Here is a tiny trained network, its code and every weight. The questions are about switching its units off for an input and a target symbol, where a switched-off unit gives its printed mean instead of its output.

import numpy as np


def w(rows, s, z=0):
    codes = np.array(rows[::2]) - 128.0
    scale = np.full(codes.shape[1], s)
    scale[-1] = z or s
    return codes * scale


def norm(h):
    return h / np.sqrt((h * h).mean(-1, keepdims=True) + 1e-5)


def f(y):
    return np.maximum(y, 0)


def softmax(a):
    e = np.exp(a - a.max(-1, keepdims=True))
    return e / e.sum(-1, keepdims=True)


def log_softmax(a):
    a = a - a.max(-1, keepdims=True)
    return a - np.log(np.exp(a).sum(-1, keepdims=True))


def net(x, mask):
    ids = ['βγεθλμξω'.index(c) for c in x.split()]
    T = len(ids)
    res = E[ids] + P[:T]
    r = norm(res)
    for j in range(2):
        rows = slice(3 * j, 3 * j + 3)
        q, k, v = (r @ M[0][rows].T for M in (Q, K, V))
        z = softmax(np.where(np.tri(T) > 0, q @ k.T / 3**0.5, -1e9)) @ v
        o = O[0][rows]
        res = res + np.where(mask[j], z, o[:, -1]) @ o[:, :-1]
    y = f(norm(res) @ A[0][:, :-1].T + A[0][:, -1])
    res = res + np.where(mask[2:18], y, B[0][:, -1]) @ B[0][:, :-1]
    return log_softmax(norm(res)[-1] @ U[:, :-1].T + U[:, -1])


Q, K, V, O, A, B = {}, {}, {}, {}, {}, {}
E = w([
[77,26,84,46,149],'β',
[157,108,101,170,16],'γ',
[175,96,226,78,67],'ε',
[129,165,116,14,29],'θ',
[240,107,94,142,137],'λ',
[197,146,108,40,179],'μ',
[174,232,165,117,105],'ξ',
[63,117,255,179,146],'ω',
],0.0042)
P = w([
[83,128,98,141,5],'0',
[106,130,92,96,28],'1',
[122,127,95,91,48],'2',
[142,120,107,82,70],'3',
[172,119,109,80,97],'4',
[183,106,114,67,155],'5',
[213,106,125,49,173],'6',
[249,100,141,30,184],'7',
],0.0022)
Q[0] = w([
[177,148,190,51,75],'h1',
[250,32,226,52,102],'h1',
[81,138,153,120,152],'h1',
[241,70,55,6,50],'h2',
[79,201,64,191,172],'h2',
[165,118,141,92,82],'h2',
],0.014)
K[0] = w([
[75,104,167,74,140],'h1',
[118,4,170,116,168],'h1',
[139,171,155,108,146],'h1',
[177,163,216,135,145],'h2',
[128,155,99,181,100],'h2',
[141,137,145,104,150],'h2',
],0.016)
V[0] = w([
[193,120,149,144,106],'h1',
[89,96,2,100,176],'h1',
[188,187,132,128,124],'h1',
[78,148,61,168,209],'h2',
[66,14,141,55,143],'h2',
[148,35,44,130,103],'h2',
],0.0087)
O[0] = w([
[177,141,146,149,121,128],'h1',
[95,139,110,2,192,122],'h1',
[189,174,91,140,71,91],'h1',
[45,146,75,199,83,2],'h2',
[146,23,168,184,110,140],'h2',
[199,67,52,191,95,126],'h2',
],0.0071,0.0069)
A[0] = w([
[80,61,127,227,187,156],'n1',
[88,124,177,77,218,50],'n2',
[136,125,135,137,125,74],'n3',
[143,80,110,145,147,113],'n4',
[101,43,140,89,115,132],'n5',
[142,172,168,212,105,219],'n6',
[180,173,157,123,160,147],'n7',
[157,233,144,138,86,15],'n8',
[119,215,163,91,155,70],'n9',
[152,123,92,179,109,145],'n10',
[116,219,152,102,121,99],'n11',
[102,105,111,91,2,70],'n12',
[142,88,80,129,190,55],'n13',
[66,77,89,91,108,72],'n14',
[49,126,231,153,135,172],'n15',
[127,154,150,49,83,5],'n16',
],0.0085,0.0016)
B[0] = w([
[75,222,126,50,94,190],'n1',
[80,59,104,162,2,252],'n2',
[127,122,143,120,125,141],'n3',
[131,153,129,135,82,170],'n4',
[162,156,125,202,150,207],'n5',
[99,102,121,29,211,239],'n6',
[61,133,121,167,128,241],'n7',
[90,128,142,224,189,162],'n8',
[158,194,162,180,197,199],'n9',
[89,155,144,129,73,174],'n10',
[156,159,181,191,126,170],'n11',
[45,110,172,167,115,147],'n12',
[153,174,87,130,173,178],'n13',
[156,164,209,153,194,165],'n14',
[142,221,88,66,35,210],'n15',
[88,49,83,100,166,211],'n16',
],0.014,0.0042)
U = w([
[207,164,48,187,71,179],'β',
[84,196,150,22,90,174],'γ',
[89,195,168,201,206,177],'ε',
[90,136,150,194,1,106],'θ',
[134,114,121,134,129,3],'λ',
[170,118,31,67,197,148],'μ',
[60,36,116,146,153,113],'ξ',
[225,77,227,110,126,152],'ω',
],0.008,0.0028)

Each question gives the input, a string of symbols that net reads in full, and the target symbol t.
The units are the heads (3 rows each of Q, K, V and O) and the neurons (one row each of A and B). Each row of codes is followed by its name. A weight is (code - 128) times the scale printed after its matrix; where a second scale follows, it is the last column's (O, A, B and U).
mask holds one flag per unit, heads first, then neurons. A switched-off unit (its flag False) gives its mean, the last column of its rows in O or B, instead of its output. The means were averaged over made-up inputs and are rounded, as every weight is.
A unit's drop is (log p(t) with every unit on - log p(t) with that unit switched off) / (log p(t) with every unit on - log p(t) with every unit switched off).
The circuit of an input: a set's keep is (log p(t) with only the set's units on - log p(t) with every unit switched off) / (log p(t) with every unit on - log p(t) with every unit switched off). Starting from the 12 units with the biggest drops (on a tie, the unit counted first), units are removed one at a time, each time the one whose removal leaves the highest keep (on an exact tie, the one counted first), for as long as the keep stays at least 0.8.
units of the circuit, in order: the units of the circuit, biggest drop first
unit that matters most: the unit with the biggest drop
k most important neurons: the k neurons with the biggest drops, biggest first
heads that matter: for each layer, one digit per head in row order, 1 if its drop is at least 0.15 and else 0, layers parted by /
drop of u: that unit's drop, to one decimal
input ω μ γ ε μ μ γ, target ω: heads that matter => 01
input μ θ θ ω β, target θ: units of the circuit, in order => n6
input μ λ λ μ ω μ β λ, target ξ: units of the circuit, in order => n2, h1
input γ β μ ω μ ω μ θ, target θ: units of the circuit, in order => n2, n6
input μ β ω μ θ, target θ: 4 most important neurons => n2, n6, n5, n15
input ω θ ω μ ε γ θ, target ω: units of the circuit, in order => h2, h1
input μ ω μ ξ λ μ μ μ, target ε: units of the circuit, in order => h1, n2
input μ λ μ β β λ μ θ, target ξ: heads that matter => 00
input λ μ μ λ μ θ, target ξ: units of the circuit, in order => n16, n15
input μ ω μ λ λ β ω, target θ: heads that matter => 00
input λ μ μ ω β, target θ: heads that matter => 01
input λ β ε ω, target θ: units of the circuit, in order => h2, n1
input γ λ β, target μ: heads that matter => 11
input β ω ω μ λ, target θ: heads that matter => 01
input ε β λ μ θ γ, target ξ: 2 most important neurons => n2, n15
input ω λ ε μ β λ, target ξ: unit that matters most => h1
input ξ μ μ, target ε: 2 most important neurons => n9, n11
input μ θ γ ω γ μ ξ, target ε: units of the circuit, in order => h2, n8, h1
input λ λ λ μ ε λ, target ω: heads that matter => 01
input μ ω ω λ γ β ω μ, target θ: heads that matter => 01
input λ λ ω μ β μ μ, target ξ: unit that matters most => n2
input μ λ μ μ ω ε λ γ, target ω: 2 most important neurons => n2, n6
input λ μ μ β, target ξ: 2 most important neurons => n2, n14
input ω λ ε ε, target ω: drop of h2 => 0.6
input μ λ ξ γ γ, target ε: drop of h2 => 0.4
input μ λ β μ ω μ μ, target θ: drop of n2 => 1.0
input λ β λ μ γ, target ξ: most important neuron => n2
input ω λ γ μ μ λ β, target ξ: drop of n14 => 0.2
